Here is a tiny trained network, its code and every weight. The questions are about switching its units off for an input and a target symbol, where a switched-off unit gives its printed mean instead of its output.

import numpy as np


def w(rows, s, z=0):
    codes = np.array(rows[::2]) - 128.0
    scale = np.full(codes.shape[1], s)
    scale[-1] = z or s
    return codes * scale


def f(y):
    return np.maximum(y, 0)


def softmax(a):
    e = np.exp(a - a.max(-1, keepdims=True))
    return e / e.sum(-1, keepdims=True)


def log_softmax(a):
    a = a - a.max(-1, keepdims=True)
    return a - np.log(np.exp(a).sum(-1, keepdims=True))


def net(x, mask):
    ids = ['αβγδεηστφψω'.index(c) for c in x.split()]
    T = len(ids)
    res = E[ids] + P[:T]
    r = res
    for j in range(3):
        rows = slice(3 * j, 3 * j + 3)
        q, k, v = (r @ M[0][rows].T for M in (Q, K, V))
        z = softmax(np.where(np.tri(T) > 0, q @ k.T / 3**0.5, -1e9)) @ v
        o = O[0][rows]
        res = res + np.where(mask[j], z, o[:, -1]) @ o[:, :-1]
    y = f(res @ A[0][:, :-1].T + A[0][:, -1])
    res = res + np.where(mask[3:7], y, B[0][:, -1]) @ B[0][:, :-1]
    return log_softmax(res[-1] @ U[:, :-1].T + U[:, -1])


Q, K, V, O, A, B = {}, {}, {}, {}, {}, {}
E = w([
[153,66,82,150],'α',
[117,141,104,249],'β',
[144,62,72,135],'γ',
[84,154,53,138],'δ',
[147,68,84,146],'ε',
[206,143,118,76],'η',
[146,45,65,151],'σ',
[143,72,77,146],'τ',
[145,64,74,149],'φ',
[135,135,62,50],'ψ',
[191,155,133,196],'ω',
],0.013)
P = w([
[75,90,224,95],'0',
[95,81,170,125],'1',
[119,70,130,143],'2',
[135,72,105,156],'3',
[147,74,81,167],'4',
[156,82,62,173],'5',
[165,94,47,177],'6',
[173,111,36,184],'7',
[184,131,30,190],'8',
[187,153,15,195],'9',
[191,188,12,201],'10',
[198,230,2,199],'11',
[204,245,5,221],'12',
],0.0078)
Q[0] = w([
[174,127,82,192],'head 1',
[93,163,230,106],'head 1',
[97,138,197,124],'head 1',
[98,238,248,145],'head 2',
[144,96,114,204],'head 2',
[177,51,25,191],'head 2',
[152,166,168,81],'head 3',
[21,152,239,118],'head 3',
[110,111,65,173],'head 3',
],0.013)
K[0] = w([
[192,128,19,117],'head 1',
[14,97,202,81],'head 1',
[32,81,210,54],'head 1',
[40,7,213,85],'head 2',
[120,215,52,70],'head 2',
[181,222,18,125],'head 2',
[106,104,178,31],'head 3',
[228,56,254,103],'head 3',
[146,206,58,212],'head 3',
],0.0086)
V[0] = w([
[185,162,150,167],'head 1',
[147,171,132,167],'head 1',
[163,214,154,138],'head 1',
[172,91,183,236],'head 2',
[46,144,92,234],'head 2',
[254,105,202,143],'head 2',
[208,88,128,205],'head 3',
[164,82,109,35],'head 3',
[185,91,124,167],'head 3',
],0.01)
O[0] = w([
[120,76,153,178,194],'head 1',
[108,80,161,131,171],'head 1',
[161,17,122,147,75],'head 1',
[136,168,215,213,167],'head 2',
[2,126,203,117,238],'head 2',
[219,148,145,212,101],'head 2',
[143,163,176,84,254],'head 3',
[59,154,81,236,51],'head 3',
[120,166,161,91,207],'head 3',
],0.0097,0.0041)
A[0] = w([
[102,96,77,112,194],'neuron 1',
[167,69,62,117,129],'neuron 2',
[88,89,133,170,253],'neuron 3',
[144,254,126,113,86],'neuron 4',
],0.0097,0.0042)
B[0] = w([
[118,96,76,140,255],'neuron 1',
[154,162,89,72,210],'neuron 2',
[104,77,159,169,251],'neuron 3',
[48,250,109,156,183],'neuron 4',
],0.011,0.0048)
U = w([
[112,160,129,139,54],'α',
[123,119,238,1,150],'β',
[109,164,122,135,69],'γ',
[57,66,122,102,162],'δ',
[112,154,126,137,52],'ε',
[226,128,95,125,83],'η',
[95,189,127,135,98],'σ',
[113,156,128,129,63],'τ',
[107,164,127,133,78],'φ',
[161,98,82,74,135],'ψ',
[159,50,156,190,254],'ω',
],0.0084,0.0045)

Each question gives the input, a string of symbols that net reads in full, and the target symbol t.
The units are the heads (3 rows each of Q, K, V and O) and the neurons (one row each of A and B). Each row of codes is followed by its name. A weight is (code - 128) times the scale printed after its matrix; where a second scale follows, it is the last column's (O, A, B and U).
mask holds one flag per unit, heads first, then neurons. A switched-off unit (its flag False) gives its mean, the last column of its rows in O or B, instead of its output. The means were averaged over made-up inputs and are rounded, as every weight is.
A unit's drop is (log p(t) with every unit on - log p(t) with that unit switched off) / (log p(t) with every unit on - log p(t) with every unit switched off).
The circuit of an input: a set's keep is (log p(t) with only the set's units on - log p(t) with every unit switched off) / (log p(t) with every unit on - log p(t) with every unit switched off). Starting from all 7 units, units are removed one at a time, each time the one whose removal leaves the highest keep (on an exact tie, the one counted first), for as long as the keep stays at least 0.8.
units of the circuit, in order: the units of the circuit, biggest drop first
unit that matters most: the unit with the biggest drop
which heads matter: for each layer, one digit per head in row order, 1 if its drop is at least 0.15 and else 0, layers parted by /
drop when u is switched off: that unit's drop, to one decimal
input ω φ δ ω η α α, target η: units of the circuit, in order => [head 2; neuron 2]
input σ ε ω δ ε ε β, target β: units of the circuit, in order => [head 3; head 2]
input φ δ ω σ σ ψ ω ε, target ω: units of the circuit, in order => [head 2; head 1; neuron 3]
input ψ τ ψ δ ε ω α τ, target ω: units of the circuit, in order => [head 2; neuron 4; neuron 2]
input γ σ τ τ ω δ γ, target δ: which heads matter => 010
input σ η α τ σ ω, target σ: units of the circuit, in order => [neuron 4; head 3; head 2]
input τ β ε, target β: unit that matters most => head 3
input ω ω ω ψ ω β σ γ ψ δ ω α, target ω: units of the circuit, in order => [head 1; neuron 3]
input ω σ γ ψ η δ τ ε ω ε ψ α α, target ψ: units of the circuit, in order => [head 2; neuron 2]
input η σ ε ψ φ ω ω ψ β ω, target β: which heads matter => 101
input ψ δ ω ω σ η γ, target η: which heads matter => 010
input η ψ δ ω ψ ψ ω β φ η, target η: which heads matter => 110
input ω ω ψ, target ω: which heads matter => 111
input ω ψ σ η β ω η δ ε, target δ: units of the circuit, in order => [head 2]
input φ γ τ η ω β δ ω β ε ω σ, target ω: units of the circuit, in order => [head 1; head 2]
input ω ω β σ σ ε σ τ, target σ: which heads matter => 101
input ω β σ γ α ω τ δ δ η β γ, target β: which heads matter => 001
input γ ω ω ω ω φ β σ, target β: drop when head 3 is switched off => 0.9
input ω δ σ η β ω ω ω ω ψ γ ψ φ, target ψ: drop when neuron 2 is switched off => 0.2
input ψ ω γ ω β η ω σ β ω σ δ, target δ: drop when head 2 is switched off => 0.7
input ω σ δ σ ω α ω φ, target ω: drop when neuron 1 is switched off => 0.0
input σ ψ η ω, target η: units of the circuit, in order => [head 2]
